Below are the code and all the weights of a small trained network. Each question names an input and a class and asks about switching units off, where a switched-off unit gives its printed mean instead of its output.

import numpy as np


def w(rows, s, z=0):
    codes = np.array(rows[::2]) - 128.0
    scale = np.full(codes.shape[1], s)
    scale[-1] = z or s
    return codes * scale


def norm(h):
    return h / np.sqrt((h * h).mean(-1, keepdims=True) + 1e-5)


def f(y):
    return np.maximum(y, 0)


def log_softmax(a):
    a = a - a.max(-1, keepdims=True)
    return a - np.log(np.exp(a).sum(-1, keepdims=True))


def net(x, mask):
    res = np.array(x, float).reshape(1, 4) / 4 @ E
    u = 0
    for l in range(3):
        y = f(norm(res) @ A[l][:, :-1].T + A[l][:, -1])
        res = res + np.where(mask[u : u + 3], y, B[l][:, -1]) @ B[l][:, :-1]
        u += 3
    return log_softmax(norm(res)[-1] @ U[:, :-1].T + U[:, -1])


A, B = {}, {}
E = w([
[136,175,148,143,185,137,211,84,144],'x0',
[116,83,71,124,124,19,163,149,117],'x1',
[163,176,164,57,136,47,164,157,169],'x2',
[85,136,190,168,4,127,194,136,137],'x3',
],0.015)
A[0] = w([
[131,154,95,185,187,132,249,45,127,10],'0.n1',
[87,75,23,197,147,167,155,32,110,68],'0.n2',
[107,80,9,138,164,68,203,97,100,81],'0.n3',
],0.021,0.013)
B[0] = w([
[33,62,123,6,151,156,119,98,144,206],'0.n1',
[144,131,142,153,132,157,155,237,91,250],'0.n2',
[133,145,139,189,117,82,106,106,208,234],'0.n3',
],0.019,0.016)
A[1] = w([
[108,91,80,146,78,158,252,92,107,65],'1.n1',
[147,87,63,129,50,106,47,161,114,12],'1.n2',
[78,87,112,165,47,116,203,107,120,3],'1.n3',
],0.029,0.0049)
B[1] = w([
[160,153,135,76,154,123,45,120,77,191],'1.n1',
[5,80,124,59,175,153,159,130,166,247],'1.n2',
[189,154,150,158,136,90,95,52,40,233],'1.n3',
],0.014,0.012)
A[2] = w([
[158,162,112,129,149,251,100,91,176,145],'2.n1',
[188,170,107,45,152,57,189,160,161,250],'2.n2',
[162,123,42,143,253,134,113,123,144,70],'2.n3',
],0.036,0.0022)
B[2] = w([
[92,94,110,215,105,12,173,147,226,228],'2.n1',
[89,78,111,201,122,226,154,231,104,238],'2.n2',
[193,200,149,63,97,126,62,11,2,252],'2.n3',
],0.012,0.016)
U = w([
[45,84,131,50,155,153,133,106,136,134],'0',
[191,179,141,113,141,126,88,78,56,205],'1',
[125,109,121,180,122,196,156,232,70,109],'2',
[104,123,130,189,106,41,139,117,196,84],'3',
[147,139,128,89,120,137,131,158,144,189],'4',
[254,116,47,57,58,155,201,128,154,2],'5',
],0.013,0.0071)

Each question gives the input, the list of numbers given to net, and the class t.
The units are the neurons (one row each of A and B). Each row of codes is followed by its name. A weight is (code - 128) times the scale printed after its matrix; where a second scale follows, it is the last column's (A, B and U).
mask holds one flag per neuron, layer by layer. A switched-off neuron (its flag False) gives its mean, the last column of its row in B, instead of its output. The means were averaged over made-up inputs and are rounded, as every weight is.
A unit's drop is (log p(t) with every unit on - log p(t) with that unit switched off) / (log p(t) with every unit on - log p(t) with every unit switched off).
The circuit of an input: a set's keep is (log p(t) with only the set's units on - log p(t) with every unit switched off) / (log p(t) with every unit on - log p(t) with every unit switched off). Starting from all 9 units, units are removed one at a time, each time the one whose removal leaves the highest keep (on an exact tie, the one counted first), for as long as the keep stays at least 0.8.
circuit, biggest first: the units of the circuit, biggest drop first
k most important neurons: the k neurons with the biggest drops, biggest first
top k neurons in layer l: the k neurons of layer l with the biggest drops, biggest first
input [-5,6,6,2], class 2: 2 most important neurons => (2.n2 0.n1)
input [1,7,2,-2], class 3: circuit, biggest first => (0.n3)
input [-4,3,3,5], class 1: 3 most important neurons => (1.n3 0.n2 0.n3)
input [-2,-5,6,-2], class 2: 3 most important neurons => (2.n2 0.n3 0.n1)
input [-1,-3,4,3], class 2: circuit, biggest first => (0.n3 0.n1)
input [7,6,2,-8], class 1: 2 most important neurons => (2.n3 1.n2)
input [-3,8,2,8], class 1: 2 most important neurons => (1.n3 2.n1)
input [1,4,5,-5], class 1: top 2 neurons in layer 0 => (0.n2 0.n3)
input [-7,0,-4,6], class 0: 2 most important neurons => (1.n2 2.n3)
input [-5,7,1,1], class 3: 2 most important neurons => (0.n3 0.n1)
input [8,-5,-6,3], class 0: top 2 neurons in layer 0 => (0.n1 0.n3)
input [-4,8,5,-3], class 3: 3 most important neurons => (0.n3 0.n2 0.n1)
input [3,7,-6,-6], class 3: 3 most important neurons => (0.n3 1.n3 2.n2)
input [-3,6,-6,-7], class 1: circuit, biggest first => (2.n3)
input [4,4,6,4], class 2: 2 most important neurons => (2.n2 1.n2)
input [5,-6,4,2], class 3: 3 most important neurons => (2.n1 0.n2 1.n2)
input [3,-7,-6,0], class 3: top 2 neurons in layer 2 => (2.n1 2.n2)
input [4,-4,4,6], class 1: 2 most important neurons => (0.n2 1.n3)
input [-6,6,-6,8], class 1: top 2 neurons in layer 1 => (1.n3 1.n1)
input [-5,1,-2,1], class 0: circuit, biggest first => (1.n2)
input [-6,-4,-3,2], class 0: top 2 neurons in layer 0 => (0.n2 0.n3)
input [4,-5,-1,-2], class 3: top 2 neurons in layer 1 => (1.n2 1.n1)
input [-4,7,7,-2], class 2: top 2 neurons in layer 2 => (2.n2 2.n1)
input [-5,-1,-5,4], class 0: top 2 neurons in layer 2 => (2.n2 2.n3)
